What each symbol does to the units:
from | $ ^ % * § @ ! + &
j228 | j747 j92 j177 j364 j918 j897 j386 j596 j741
j364 | j148 j400 j380 j228 j239 j763 j913 j813 j835
j602 | none none none none none j143 none j667 j528
j776 | none none none none j667 j78 none none j579
j579 | j273 j15 j154 j163 j630 j618 j402 j807 j776
j436 | none j667 none none none j425 none none j237
j69 | none none j929 j26 j722 none none none none
j144 | none j268 none j425 none none none none j185
j598 | none none none j456 none none j369 j729 none
j15 | none j579 none none j237 j467 none none none
j866 | none none none none none j437 j667 none j504
j60 | none none j528 none none j780 none j738 none
j121 | none j576 j896 none none none j511 none none
j120 | j520 j358 j258 j207 j941 j807 j283 j618 j339
j92 | j185 j228 none j400 none none none none none
j471 | none j456 none none none none j338 j896 none
j143 | j994 j854 j764 j529 j339 j602 j804 j337 j941
j261 | j623 none j835 none none none none none j380
j386 | j729 none none j913 none none j228 none none
j358 | none j120 none none j338 none none j467 none
j43 | none none j882 j738 none j722 none none none
j849 | none none none j429 j729 none j929 none none
j268 | j741 j144 j531 j337 j72 j888 j545 j529 j747
j208 | j528 none none none none j813 none j763 none
j583 | j437 none none none none none j835 none j913
j764 | none none j143 none none none none j623 j780
j533 | none j429 none none j896 none j467 none none
j813 | j941 j12 j305 j596 j520 j208 j812 j364 j994
j545 | none none none j437 none none j268 none j729
j236 | none j780 j338 none none none none j511 none
j125 | none none none j504 none j729 j882 none none
j258 | none none j120 none j780 none none j26 none
j741 | j268 none none j835 none none none none j228
j913 | j473 j924 j867 j386 j209 j362 j364 j812 j583
j730 | none j722 j185 j511 none none none none none
j400 | j27 j364 j587 j92 j810 j35 j924 j12 j762
j215 | j78 none none none j835 none none none j239
j680 | none none j369 j780 none none none j722 none
j882 | j897 j378 j43 j630 j163 j747 j125 j858 j888
j528 | j208 j271 j60 j858 j807 j941 j392 j630 j602
j78 | j215 j992 j819 j72 j337 j776 j204 j339 j618
j918 | j929 none none j239 j228 none none none none
j467 | j810 j618 j269 j777 j27 j15 j533 j358 j992
j479 | j380 j511 j148 j722 j26 j738 j576 j780 j623
j207 | none none none j120 j369 none none j929 none
j967 | none j623 j425 none none none none none j511
j858 | none none none j528 none j369 none j882 none
j576 | j867 j121 j473 j356 j615 j803 j479 j768 j757
j204 | none none none none j437 none j78 none j429
j780 | j305 j236 j941 j680 j258 j60 j768 j479 j764
j721 | j738 none j763 none none j380 none none none
j12 | j338 j813 none none none none none j400 none
j722 | j177 j730 j747 j479 j69 j43 j356 j680 j531
j835 | j337 j762 j261 j741 j215 j659 j583 j994 j364
j305 | j780 none j813 none none none none j380 none
j356 | none none j729 j576 none none j722 none none
j256 | j26 none j239 none j380 none none none none
j456 | j812 j471 j768 j598 j283 j392 j941 j473 j804
j941 | j813 j338 j780 j369 j120 j528 j456 j148 j143
j667 | j659 j436 j870 j888 j776 j337 j866 j602 j630
j852 | none j738 j237 none none j511 none none none
j402 | none none none none j504 j429 j579 none none
j338 | j12 j941 j236 j914 j358 j271 j471 j27 j854
j392 | none none none none none j456 j528 j504 none
j177 | j722 none j228 j380 none none none none none
j729 | j386 j56 j356 j473 j849 j125 j747 j598 j545
j271 | none j528 none none none j338 none j237 none
j429 | j209 j533 j615 j849 j473 j402 j618 j283 j204
j803 | none none j504 none none j576 j738 none none
j870 | none none j667 none none j623 none none j738
j929 | j918 j777 j69 j618 j747 j163 j849 j207 j72
j369 | j596 j914 j680 j941 j207 j858 j598 j747 j529
j768 | none none j456 none none none j780 j576 none
j237 | j35 j630 j852 j378 j15 j27 j438 j271 j436
j777 | none j929 none j467 j185 none none none none
j209 | j429 none none none j913 none j239 none none
j437 | j583 j868 j757 j545 j204 j866 j337 j804 j473
j623 | j261 j967 j337 j531 j819 j870 j757 j764 j479
j148 | j364 j27 j479 j747 j618 j630 j473 j941 j337
j362 | j504 none none none none j913 j763 none none
j587 | j511 j380 j400 none none none none none none
j273 | j579 none none none j763 j239 none none none
j762 | j425 j835 none none none none none none j400
j269 | none j26 j467 none j511 none none none none
j867 | j576 none j913 none none none j380 none none
j868 | none j437 none none none none j425 none j896
j618 | j239 j467 j26 j929 j148 j579 j429 j120 j78
j425 | j762 j337 j967 j144 j992 j436 j868 j854 j27
j810 | j467 j239 none none j400 none none none none
j504 | j362 j438 j803 j125 j402 j473 j630 j392 j866
j26 | j256 j269 j618 j69 j479 j154 j615 j258 j819
j763 | j630 j35 j721 j897 j273 j364 j362 j208 j659
j807 | none none none none j528 j120 none j579 none
j812 | j456 none none none none none j813 j913 none
j531 | none none j268 j623 none none none none j722
j994 | j143 none none none none none none j835 j813
j239 | j618 j810 j256 j918 j364 j273 j209 j520 j215
j615 | none none j429 none j576 none j26 none none
j747 | j228 j185 j722 j148 j929 j882 j729 j369 j268
j804 | none none none none none none j143 j437 j456
j27 | j400 j148 j511 j185 j467 j237 j896 j338 j425
j659 | j667 none none none none j835 none none j763
j337 | j835 j425 j623 j268 j78 j667 j437 j143 j148
j529 | none none none j143 none none none j268 j369
j924 | j896 j913 none none none none j400 none none
j819 | none none j78 none j623 none none none j26
j163 | none none none j579 j882 j929 none none none
j473 | j913 j896 j576 j729 j429 j504 j148 j456 j437
j914 | none j369 none j338 none none none j185 none
j56 | none j729 none j896 none none j185 none none
j35 | j237 j763 none none none j400 none none none
j520 | j120 none none none j813 none none j239 none
j185 | j92 j747 j730 j27 j777 j378 j56 j914 j144
j888 | none none none j667 none j268 none none j882
j897 | j882 none none j763 none j228 none none none
j154 | none none j579 none j738 j26 none none none
j380 | j479 j587 j364 j177 j256 j721 j867 j305 j261
j738 | j721 j852 j630 j43 j154 j479 j803 j60 j870
j438 | none j504 none none none j896 j237 none none
j896 | j924 j473 j121 j56 j533 j438 j27 j471 j868
j283 | none none none none j456 none j120 j429 none
j339 | none none none none j143 none none j78 j120
j378 | none j882 none j237 none j185 none none none
j72 | none none none j78 j268 none none none j929
j757 | none none j437 none none none j623 none j576
j992 | none j78 none none j425 none none none j467
j511 | j587 j479 j27 j730 j269 j852 j121 j236 j967
j630 | j763 j237 j738 j882 j579 j148 j504 j528 j667
j854 | none j143 none none none none none j425 j338
j596 | j369 none none j813 none none none j228 none

The rows follow the links: the fewer symbols apart two units are, the more alike their rows tend to be.

Each row is also shifted at random along 4 hidden directions that mean nothing.

Some units, each with a row of numbers:
j618 [-104,  -15,    6,   -5,  -42,   -8,  -45,   56,  -38,    7,    8,  -13,   39,   41,    2,   -8,    4,  -14,  -13,    5,   30,   31,  -11,  -16,  -52,   34,  -13,  -31,   -5,  -46,  -88,    8,   37,   16,    0,  -45,    8,  -10,   93,  -39,   31]
j762 [-120,   16,   12,   -8,  -18,   14,   11,  -27,  -28,   15,   -6,  -12,   37,    9,    9,    0,    0,  -33,  -11,    1,  -12,   -4,   23,   -7,    5,    3,  -23,  -22,  -14,  -15,   -8,  -23,  -20,   19,   -3,  -11,   28,    4,   34,    1,  -28]
j867 [-177,   41,  -19,   21,  -71,   15,   -2,   37,  -39,   18,    3,  -24,    1,   33,    9,  -51,   10,    8,  -33,  -20,  -62,  -13,  -29,    2,   -5,   33,    5,  -43,   19,  -20,  -34,  -20,   -7,    9,  -29,  -36,   -7,  -11,   56,   -7,   12]
j810 [-123,  -26,    6,   -7,  -62,    5,   -4,   10,  -80,   43,   22,    1,   37,    1,   23,   -4,  -65,   24,   20,   -6,    6,   16,   27,   10,  -14,   62,  -88,  -10,  -34,  -22,  -33,  -25,   15,   -1,   43,   18,   59,  -32,  111,    9,  -57]
j882 [ -90,  -38,   18,   27,   12,  -16,   14,   22,  -10,  -64,    3,   30,   -9,  -12,   -5,    0,  -24,   31,   -1,   12,   -5,  -47,  -21,   19,   33,   15,  -20,   -9,   12,    1,   -5,   14,   50,  -47,    7,   37,   -9,    0,   -6,   42,   10]
j992 [  96,  -21,    8,  -55,   -4,    9,  -27,  -27,    4,   40,   -1,  -28,   55,  -11,  -11,   25,   17,  -40,   -7,   -1,   22,   43,   20,  -26,  -40,  -14,   -6,    8,  -35,    5,  -18,  -22,   -9,   27,   26,  -29,    8,   13,   41,  -33,   -7]
j813 [   9,  -14,   -3,   55,   26,  -39,  -27,  -40,   -8,   31,    7,   69,    1,  -25,   36,  -31,  -54,   15,   81,   54,   47,   25,   54,   34,    1,   26,  -48,   63,  -27,  -36,   12,   14,  -51,  -45,   52,   55,    9,   -8,  -21,  -17,  -23]
j148 [-106,  -29,   14,   51,  -12,  -43,  -67,   20,  -43,   24,   -4,   51,   77,   35,   47,  -56,    1,  -11,   -3,   54,   24,   22,  -19,    8,  -52,   66,  -28,   16,  -27,  -79,  -81,  -22,    4,  -12,   64,  -27,   -8,  -11,   85,  -29,   12]
j438 [ -72,  -53,  -10,    5,   21,  -21,   20,    2,   -4,   25,   -6,   12,   15,  -28,    2,  -12,  -41,    6,   26,   38,   23,   29,  -47,   28,   11,   31,  -21,   56,  -23,  -11,   41,  -19,    4,  -11,   19,   66,    7,  -10,   -3,   -3,  -22]
j125 [  74,  -10,    4,   26,    5,  -11,   20,   26,   -2,   -2,   34,   11,  -25,  -33,   -9,   15,    8,    3,  -24,   -6,    1,    1,  -44,    9,   11,  -10,   30,   41,    7,   40,   21,    2,   13,  -25,   -6,   28,  -18,    2,  -32,    3,   -3]
j854 [  29,   46,   33,  -31,  -15,   37,    4,  -21,  -16,   15,  -35,  -26,   73,   46,   15,  -10,   62,  -57,  -57,  -23,  -26,  -17,  -10,  -24,  -42,   -1,   19,  -58,  -12,  -20,  -36,  -22,   -8,   59,  -59,  -68,   27,   21,   54,  -22,  -10]
j425 [  17,  -21,   -9,  -31,   22,   -1,    1,  -55,    3,  -26,  -17,  -18,    1,   -1,   18,   21,  -18,   33,    9,    4,    5,  -19,   10,    7,   35,  -30,  -20,  -11,  -27,   -8,   44,  -16,   -1,   13,   17,   13,   15,   -8,  -14,   64,  -48]
j337 [ -28,   26,  -14,    0,   40,  -16,  -17,  -10,   28,  -21,  -19,   -9,    1,   17,    3,    7,   49,  -34,  -28,    2,   13,   26,   -8,  -24,  -16,  -58,   57,    3,    3,   -5,  -12,   31,   -2,   18,  -20,  -44,  -23,    2,  -38,  -18,   39]
j121 [-145,  -33,  -19,  -15,   38,   -9,   12,    9,   63,    8,  -19,   -7,  -20,  -10,  -22,   -8,  -20,   12,   48,   14,   15,   -4,  -46,   21,   24,   17,   21,   19,    8,  -11,   51,  -22,   -7,  -17,    8,   43,  -18,   -5,  -43,    7,  -10]
j35 [ -17,   -3,   10,   11,   17,  -10,   47,  -16,  -10,   36,  -12,    0,   27,   -2,  -13,    9,  -11,  -48,  -16,   18,  -37,   17,   10,  -10,   26,   15,   -6,    4,   -3,    3,    7,    8,  -26,   16,   24,   -6,   22,    9,   12,  -23,   -7]
j918 [  26,   35,    3,  -12,  -56,   32,   28,   20,  -31,  -37,   39,  -41,  -42,   -7,  -14,   35,    6,   12,  -36,  -62,  -25,  -19,   25,   -8,   24,  -18,  -17,  -70,   18,   39,  -21,   -2,   23,    5,  -24,  -32,   17,   -7,   38,   40,   -9]
j261 [-120,   41,  -32,   -4,    8,   12,   14,  -23,   37,  -33,  -14,  -17,  -73,    5,  -21,    9,    8,   15,  -10,  -13,  -45,  -20,   21,   -9,   46,  -54,   22,  -39,   32,    8,   31,   31,   -9,    8,  -36,   -9,  -15,   10,  -56,   33,   38]
j356 [ -48,   14,   29,   12,  -31,   11,  -11,   48,    5,    2,   10,    1,   10,   18,   -6,  -27,   43,  -14,  -35,  -28,  -30,  -22,  -47,    8,  -24,   29,   37,  -13,   21,   32,  -24,  -30,    5,  -12,  -24,  -30,  -37,   10,   22,  -15,    1]
j471 [ -26,  -38,   -9,    1,   31,    9,   25,  -18,   13,   20,    2,    4,  -25,  -25,   22,   -9,  -52,   40,   71,   15,   51,   -1,  -14,   38,   15,   20,  -36,   38,  -20,  -20,   61,   -8,   -3,  -11,   -6,   77,   25,  -31,  -34,   25,  -65]
j587 [ -39,    0,  -17,  -13,   27,   10,   38,  -24,   53,    8,   -2,  -14,  -44,   -3,  -34,   25,  -11,  -14,   28,   -7,  -30,    8,   25,    4,   37,  -11,   13,  -10,    6,   18,   61,  -11,  -43,    5,   10,   -6,   -1,   -4,  -49,   -1,   -1]
j236 [  61,   -1,    4,  -42,  -12,   35,   32,  -29,   15,   12,  -15,  -12,    2,   43,    9,   -4,   20,   26,    5,  -36,  -33,  -34,    9,    5,   -7,    8,   -7,  -45,   -1,   -1,   25,  -12,    5,   51,  -32,  -28,   36,  -20,    9,   20,  -51]
j528 [  80,  -27,  -11,   21,   93,  -42,    8,  -38,   63,  -23,  -38,   51,  -40,  -37,   -7,   15,  -32,   13,   68,   62,   40,    8,   10,   14,   50,  -27,    6,   65,   -1,  -19,   54,   48,   -9,  -28,   28,   79,  -14,    5, -113,  -13,   28]
j897 [  34,   21,   20,   41,   18,    2,   34,    5,    2,   -6,   22,   19,  -19,  -27,  -30,   28,    8,  -29,  -21,   -2,  -21,   -3,   15,   -5,   26,  -17,   26,   10,   24,   52,    8,   20,   -8,  -22,    1,    5,  -11,   25,  -32,   -8,   30]
j207 [   7,    2,   20,   -5,   32,   24,   -2,   25,   42,  -36,    1,   12,  -16,  -17,  -27,   34,   -6,  -21,   30,  -20,   41,   -9,    7,  -14,  -13,    9,    9,  -20,   14,    3,  -21,   25,   21,  -26,  -35,    9,  -24,   24,  -25,  -24,   39]
j204 [ -78,   -9,  -26,  -17,  -34,   -6,  -30,   21,  -28,   -8,   10,  -40,   -5,  -18,   21,  -10,  -34,   46,   12,   -8,   46,   27,  -21,    4,  -13,  -10,  -34,   21,  -17,  -14,  -11,    5,   27,  -12,  -12,   32,   -8,  -21,   24,   20,  -15]
j730 [ -12,  -14,   33,  -29,  -48,   36,   18,   15,  -20,  -13,   22,   -8,    2,   33,   10,   11,   27,   42,  -27,  -53,  -47,  -67,  -18,    8,   -5,   19,  -21,  -55,    8,   36,   -3,  -39,   42,   20,  -11,  -34,   29,  -14,   42,   51,  -60]
j358 [ 158,   10,   22,  -41,  -18,   24,    1,    0,   -6,   52,   -4,  -23,   62,   33,   -7,   15,   31,  -60,  -16,  -20,    8,   32,    7,  -25,  -47,   20,    1,  -30,  -25,  -13,  -35,  -21,  -19,   38,  -13,  -51,   27,   10,   57,  -42,   -7]
j208 [  49,   16,   -1,   33,  -17,   -5,   19,  -17,  -48,   46,   11,   36,   12,   -5,   28,  -17,  -26,   16,   11,   24,  -13,   10,   48,    1,  -11,   17,  -42,   34,   -9,    5,    7,   29,  -13,    4,    7,   28,   42,  -12,    7,  -21,  -20]
j738 [ 182,   19,    3,   -4,  -40,  -30,   -9,    0,  -13,   39,  -16,    0,   34,   41,    1,  -25,   62,  -14,  -65,   17,  -73,   -4,   -9,  -17,  -34,   -9,   32,   -5,    8,    8,  -35,  -10,  -11,   49,   29,  -73,    2,    3,   36,  -28,   19]
j400 [ -49,   24,  -15,   -9,  -13,   26,   49,  -16,   -8,  -43,  -18,  -57,  -29,   33,   -5,   18,   -4,   -6,  -28,  -39,  -59,  -30,    1,   -4,   67,   -8,  -15, -104,   23,  -24,   17,  -20,   -1,   39,  -23,  -26,   18,  -15,   22,   69,  -15]
j741 [-213,   -2,   35,   46,  -13,   -5,  -31,   20,  -33,  -19,   21,   51,   29,  -29,   13,   -5,  -18,  -12,    1,   12,   18,   -8,   24,   11,  -13,   25,  -24,   11,    0,    6,  -41,    5,    3,  -54,    8,   25,   -3,   34,   23,  -18,   16]
j268 [ -39,    6,   28,    7,  -19,    6,  -25,    8,  -27,  -50,    3,    0,    8,    5,   24,   -2,   26,   16,  -43,  -17,   -6,  -45,  -11,   -4,    8,   -4,   -9,  -40,   -5,    9,  -41,  -22,   32,   -9,   -7,  -22,   -9,    2,   36,   51,   -3]
j888 [  77,  -10,   34,   12,   65,  -23,    0,  -12,   42,  -14,   -3,   39,   17,  -53,  -36,   33,   26,  -49,   -8,   31,   21,   12,   -3,  -11,   -2,  -42,   50,   75,    3,   58,   13,   17,  -16,  -28,   17,   20,  -40,   56,  -82,  -45,   56]

From each start, follow one symbol. Which unit do you reach?
Answers are names.
---
[   9,  -36,   21,   -4,   21,    3,   43,  -27,  -14,   24,  -22,   23,   22,   -6,   14,   -4,  -14,   21,   25,   21,   14,  -10,   -1,    6,    4,   18,  -40,   20,  -20,  -15,   28,   16,   24,   20,    4,   30,   48,  -14,    1,   -6,  -29]
^	j528
---
[ -70,   -1,    2,  -14,  -14,  -17,  -23,   15,  -29,   -4,  -19,  -11,   33,   -1,   -9,   -1,   -6,   -7,  -23,   27,   15,   15,   -6,  -24,  -32,   -5,  -25,   10,   -7,  -12,  -50,   29,   40,    7,    1,    3,   10,   13,   47,  -24,   47]
&	j579
---
[ -72,   21,  -15,  -14,   40,   48,   66,  -34,   28,  -37,  -30,  -22,  -51,    7,  -12,   28,  -25,    6,   21,  -31,  -14,  -39,   18,    0,   67,   -9,  -11,  -67,   25,  -15,   60,   24,   -2,   21,  -52,   21,   22,  -12,  -40,   42,  -10]
^	j813
---
[ 106,   10,   -2,   -7,  -85,    3,  -18,   45,  -96,   63,   17,  -49,   56,   27,   14,  -29,   23,    7,  -68,  -12,  -24,   33,  -38,  -13,  -51,   19,  -18,    0,  -15,   -5,  -62,  -19,   19,   45,   -1,  -49,   33,  -24,  120,  -30,  -21]
§	j504
---
[  84,   41,    2,   10,   10,    2,   -1,  -43,  -10,   28,   -4,    7,   -3,   -5,   21,    5,   10,  -19,    5,   -2,   -1,   20,   54,  -11,   -5,  -42,   -3,   14,   -3,   12,   14,   25,  -37,   12,  -28,   -5,   12,   11,  -28,  -19,    0]
+	j835
---
[   2,   47,    4,   50,    0,    3,  -19,   11,  -12,   66,   -2,   18,   32,    1,   10,  -46,   10,  -63,    5,   19,   10,   40,   -5,   -4,  -31,   34,   22,   34,    5,  -25,  -32,   -4,  -62,   -2,  -23,  -11,  -20,   23,    7,  -74,   14]
!	j813
---
[  58,  -28,   17,    2,    1,  -15,   22,    9,   11,  -10,   29,   28,  -27,  -20,    1,    9,    9,   49,   -7,    3,  -20,  -34,    8,    7,    5,   -5,   -1,   32,    4,   64,   20,   14,   28,  -24,   22,   14,    4,  -15,  -35,   19,   -9]
*	j738
---
[ -65,   -5,   16,  -21,   41,    1,   42,  -16,   28,  -24,  -57,  -34,   36,    3,  -22,   25,   31,  -48,  -44,   15,  -19,  -17,  -30,  -32,   21,  -32,   29,  -24,    2,   -4,   10,   12,   17,   38,  -25,  -13,    1,   24,  -12,   -3,   43]
&	j237
---
[ -73,  -24,   54,  -11,  -39,   23,  -13,   36,  -30,    7,   10,   -7,   63,   15,   -8,   12,   13,  -45,  -24,  -17,    1,  -11,  -24,  -16,  -47,   61,   -9,  -36,  -13,   -3,  -66,  -38,   26,    9,   -4,  -31,   -6,   22,   96,  -32,    3]
*	j467
---
[ -31,   19,   22,   -5,   15,   22,    5,   10,   47,  -35,   -5,   29,  -12,   18,  -18,   -3,   49,    3,    0,  -24,  -22,  -54,   -3,  -12,  -12,   16,   27,  -33,   31,    5,  -15,    8,   15,  -10,  -47,  -18,  -21,   22,  -31,   -8,   32]
+	j722
---
[ -12,    2,   23,   -9,   -7,    7,   24,   46,   -1,  -40,   -9,  -16,   -4,    0,  -49,   38,   12,  -34,  -48,  -23,  -17,  -23,  -11,  -22,    3,   -9,   20,  -44,   16,   22,  -32,   23,   41,   -6,  -26,  -16,  -12,   20,   13,   -3,   54]
@	j929
---
[-108,   23,  -21,  -16,  -60,   -2,   -8,   27,  -21,   12,    6,  -20,  -15,   28,  -13,   -3,   -1,    5,   -8,  -27,  -33,    8,   32,  -14,  -20,   15,  -22,  -51,    8,   -9,  -44,    9,   11,   19,    1,  -37,    8,   -9,   63,  -13,   29]
$	j26
---
[-117,  -25,   19,  -23,  -14,    2,  -16,   50,   20,  -35,   16,   12,  -16,   -7,  -30,   17,   -9,   28,   18,  -14,   15,  -28,   -1,    0,  -14,   28,   -2,  -12,   10,    3,  -24,   10,   38,  -40,   10,   11,  -18,    6,    6,   -3,   37]
§	j722
---
[ -58,    4,   15,   23,   24,   13,   19,   28,   25,  -62,   11,    3,  -21,   14,  -17,   32,   43,  -27,  -29,  -36,   -5,  -37,  -19,  -17,   20,   -2,   52,  -40,   31,   30,  -26,    6,   34,  -17,  -37,  -32,  -33,   10,  -20,    8,   30]
@	j882
---
[  27,   -8,   -5,  -11,   22,    4,  -11,   39,   46,  -32,   29,  -21,  -32,  -34,  -42,   32,   -5,  -31,    0,  -20,   36,   19,  -27,   -9,    7,  -13,   39,   -4,   15,   28,   -6,   -2,    2,  -40,  -15,    8,  -51,   21,  -43,  -12,   31]
§	j729
---
[ -70,   -6,   -1,   -5,  -64,  -18,  -52,   10,  -46,   53,   10,   14,   41,   18,   47,  -65,   12,   58,   -8,   11,    5,   13,  -26,   19,  -54,   25,  -14,   58,  -26,   -6,  -20,  -33,   -6,    2,   23,   -7,    6,  -13,   52,   -8,  -41]
&	j576
---
[  34,    5,  -23,   18,   -1,  -24,  -24,   16,    1,   56,   31,   -1,    2,  -37,  -22,   -6,  -27,  -38,   18,   12,   39,   79,   12,    8,  -19,    9,   11,   48,   -9,    3,  -13,   -5,  -57,  -29,   33,   18,  -27,   11,    0,  -58,   17]
$	j429
---
[  53,    7,  -14,   -6,    8,   -3,  -11,  -20,   30,   -7,  -20,   23,  -13,   32,   17,  -32,   10,   32,   23,    9,   -8,  -29,   16,   11,   -9,   12,    1,   -6,   -1,  -33,    9,    7,   -4,    9,   -3,   -6,   -1,  -11,  -27,    0,    7]
^	j236
---
[ -46,   71,    4,   -3,  -50,   44,    3,   27,  -37,    7,  -19,  -35,   30,   63,  -11,  -14,   35,  -62,  -41,  -46,  -44,    3,   25,  -42,  -37,   40,    1,  -99,   21,  -38,  -89,    1,    6,   47,  -66,  -82,   -3,   23,   94,  -56,   51]
§	j813
